Here is a tiny trained network, its code and every weight. The questions are about switching its units off for an input and a target symbol, where a switched-off unit gives its printed mean instead of its output.

import numpy as np


def w(rows, s, z=0):
    codes = np.array(rows[::2]) - 128.0
    scale = np.full(codes.shape[1], s)
    scale[-1] = z or s
    return codes * scale


def f(y):
    return y / 2 * (1 + np.tanh(0.7978845608 * (y + 0.044715 * y**3)))


def softmax(a):
    e = np.exp(a - a.max(-1, keepdims=True))
    return e / e.sum(-1, keepdims=True)


def log_softmax(a):
    a = a - a.max(-1, keepdims=True)
    return a - np.log(np.exp(a).sum(-1, keepdims=True))


def net(x, mask):
    ids = ['ΣΨαβδεπτφ'.index(c) for c in x.split()]
    T = len(ids)
    res = E[ids] + P[:T]
    u = 0
    for l in range(2):
        q, k, v = (res @ M[l].T for M in (Q, K, V))
        z = softmax(np.where(np.tri(T) > 0, q @ k.T / 4**0.5, -1e9)) @ v
        res = res + np.where(mask[u], z, O[l][:, -1]) @ O[l][:, :-1]
        u += 1
        y = f(res @ A[l][:, :-1].T + A[l][:, -1])
        res = res + np.where(mask[u : u + 4], y, B[l][:, -1]) @ B[l][:, :-1]
        u += 4
    return log_softmax(res[-1] @ U[:, :-1].T + U[:, -1])


Q, K, V, O, A, B = {}, {}, {}, {}, {}, {}
E = w([
[113,117,147,191,133],'Σ',
[176,131,89,110,70],'Ψ',
[196,179,119,64,136],'α',
[121,86,128,158,89],'β',
[115,254,191,164,153],'δ',
[177,173,99,142,118],'ε',
[166,219,145,111,145],'π',
[161,101,127,41,106],'τ',
[114,141,97,199,7],'φ',
],0.019)
P = w([
[227,65,128,159,123],'0',
[84,125,135,142,168],'1',
[166,124,156,121,97],'2',
[122,213,73,133,106],'3',
[165,124,165,119,106],'4',
[55,115,92,134,182],'5',
[166,114,166,118,104],'6',
[96,253,47,127,106],'7',
[157,106,170,122,96],'8',
[42,110,48,107,204],'9',
[155,127,185,124,112],'10',
[157,236,63,64,113],'11',
[175,87,162,104,92],'12',
],0.019)
Q[0] = w([
[128,123,103,115,148],'0.h1',
[193,101,251,105,90],'0.h1',
[117,120,165,182,159],'0.h1',
[104,160,81,85,71],'0.h1',
],0.014)
K[0] = w([
[111,182,90,187,139],'0.h1',
[207,119,247,184,134],'0.h1',
[128,158,187,127,144],'0.h1',
[123,148,113,163,188],'0.h1',
],0.012)
V[0] = w([
[160,164,131,2,96],'0.h1',
[155,114,168,116,107],'0.h1',
[132,147,62,187,166],'0.h1',
[147,173,111,131,200],'0.h1',
],0.011)
O[0] = w([
[140,181,109,138,159,255],'0.h1',
[248,103,130,110,220,172],'0.h1',
[92,181,193,146,2,185],'0.h1',
[122,186,157,117,87,186],'0.h1',
],0.008,0.0031)
A[0] = w([
[58,188,139,155,98,253],'0.n1',
[162,127,184,168,107,231],'0.n2',
[223,186,94,118,2,104],'0.n3',
[186,64,18,228,42,86],'0.n4',
],0.007,0.0045)
B[0] = w([
[150,122,205,101,234,221],'0.n1',
[218,83,155,2,69,177],'0.n2',
[157,245,114,176,139,249],'0.n3',
[148,88,55,21,119,168],'0.n4',
],0.0085,0.011)
Q[1] = w([
[89,65,100,122,84],'1.h1',
[22,231,56,155,110],'1.h1',
[254,173,73,210,108],'1.h1',
[45,178,95,96,121],'1.h1',
],0.0092)
K[1] = w([
[116,129,165,154,138],'1.h1',
[1,136,129,137,157],'1.h1',
[160,90,154,88,155],'1.h1',
[51,206,74,133,108],'1.h1',
],0.0096)
V[1] = w([
[142,96,253,112,174],'1.h1',
[132,148,92,117,233],'1.h1',
[73,135,119,85,28],'1.h1',
[131,198,142,187,140],'1.h1',
],0.012)
O[1] = w([
[41,113,147,58,48,101],'1.h1',
[87,124,137,53,197,232],'1.h1',
[91,127,82,196,112,1],'1.h1',
[147,246,183,141,110,77],'1.h1',
],0.013,0.0079)
A[1] = w([
[108,172,240,121,175,255],'1.n1',
[255,135,95,123,169,96],'1.n2',
[218,163,147,205,59,132],'1.n3',
[139,115,102,102,210,237],'1.n4',
],0.0079,0.0065)
B[1] = w([
[142,81,78,120,85,253],'1.n1',
[128,91,176,37,201,225],'1.n2',
[50,87,210,244,134,181],'1.n3',
[101,169,93,251,126,218],'1.n4',
],0.012,0.028)
U = w([
[147,125,170,102,109,230],'Σ',
[118,163,171,140,155,179],'Ψ',
[225,157,109,133,138,151],'α',
[103,119,87,146,95,249],'β',
[18,102,159,48,141,5],'δ',
[148,133,171,163,76,160],'ε',
[213,144,126,89,109,14],'π',
[73,149,1,146,144,107],'τ',
[96,132,119,190,128,100],'φ',
],0.0078,0.003)

Each question gives the input, a string of symbols that net reads in full, and the target symbol t.
The units are the heads (4 rows each of Q, K, V and O) and the neurons (one row each of A and B). Each row of codes is followed by its name. A weight is (code - 128) times the scale printed after its matrix; where a second scale follows, it is the last column's (O, A, B and U).
mask holds one flag per unit, layer by layer, with each layer's heads first. A switched-off unit (its flag False) gives its mean, the last column of its rows in O or B, instead of its output. The means were averaged over made-up inputs and are rounded, as every weight is.
A unit's drop is (log p(t) with every unit on - log p(t) with that unit switched off) / (log p(t) with every unit on - log p(t) with every unit switched off).
The circuit of an input: a set's keep is (log p(t) with only the set's units on - log p(t) with every unit switched off) / (log p(t) with every unit on - log p(t) with every unit switched off). Starting from all 10 units, units are removed one at a time, each time the one whose removal leaves the highest keep (on an exact tie, the one counted first), for as long as the keep stays at least 0.8.
circuit, biggest first: the units of the circuit, biggest drop first
top k neurons: the k neurons with the biggest drops, biggest first
top k neurons in layer l: the k neurons of layer l with the biggest drops, biggest first
input φ τ φ δ, target τ: top 2 neurons in layer 1	(1.n2; 1.n3)
input φ δ δ Ψ π τ δ τ φ, target φ: circuit, biggest first	(1.h1; 0.n4; 1.n3; 0.n1)
input δ τ ε π α ε β ε δ τ, target ε: top 2 neurons	(0.n3; 1.n1)
input δ Ψ τ Ψ δ φ δ α, target φ: circuit, biggest first	(1.h1; 0.h1; 1.n3)
input τ π τ Ψ, target π: circuit, biggest first	(1.h1; 1.n3; 1.n4; 1.n2)
input φ Ψ Ψ δ δ ε τ Σ, target ε: circuit, biggest first	(0.h1; 0.n1; 1.h1; 1.n2)
input ε φ τ π τ τ, target π: top 2 neurons	(0.n1; 0.n3)
input δ τ τ τ τ φ δ φ φ τ, target φ: top 3 neurons in layer 0	(0.n3; 0.n4; 0.n2)
input π α φ φ Ψ τ π δ τ π π φ, target π: circuit, biggest first	(1.n4; 1.n3)
input φ δ α φ β φ β, target φ: top 3 neurons	(0.n1; 1.n3; 0.n4)
input φ ε τ δ π δ δ δ τ τ τ ε, target τ: circuit, biggest first	(1.h1; 0.n3)
input φ Σ δ Ψ τ φ Ψ φ δ τ τ, target φ: top 2 neurons in layer 0	(0.n1; 0.n4)
input π τ π ε π τ φ, target Σ: top 2 neurons in layer 0	(0.n2; 0.n1)
input τ π φ α ε ε τ Σ, target ε: top neuron in layer 0	(0.n1)
input τ Σ τ Ψ Ψ τ τ φ τ π, target φ: top neuron in layer 0	(0.n3)
input φ Ψ ε δ π δ δ τ β π τ α Ψ, target φ: top 4 neurons	(0.n4; 1.n3; 0.n1; 0.n2)
input β δ φ δ φ, target τ: top 3 neurons in layer 0	(0.n4; 0.n3; 0.n1)
input Ψ Σ δ, target α: top 4 neurons	(0.n4; 1.n3; 0.n1; 1.n4)
input Σ Σ ε α Σ β φ, target β: circuit, biggest first	(1.h1; 0.n4; 0.h1; 1.n2)
input τ τ φ α, target τ: circuit, biggest first	(1.h1; 0.n3; 1.n2)
input Ψ τ τ τ Ψ, target α: top 2 neurons in layer 0	(0.n4; 0.n1)
input τ φ δ τ τ δ τ Ψ ε τ, target Ψ: top 2 neurons	(0.n3; 1.n3)
input φ τ τ α Ψ α, target α: top 2 neurons	(1.n1; 1.n3)
input β π τ α τ α τ φ τ Ψ τ, target τ: top 2 neurons in layer 1	(1.n3; 1.n4)
input τ φ π, target δ: circuit, biggest first	(1.h1)
input δ δ Ψ α δ α ε τ τ π, target τ: top 2 neurons	(1.n1; 0.n2)
input β α δ φ δ ε τ φ τ Σ φ, target τ: top neuron in layer 1	(1.n3)
input Ψ Ψ φ τ π, target α: circuit, biggest first	(1.h1; 0.n1)
input φ δ ε τ Ψ φ τ α τ τ α, target φ: circuit, biggest first	(1.h1; 0.n4; 1.n3)
input δ τ ε π, target τ: top 2 neurons	(1.n2; 0.n3)
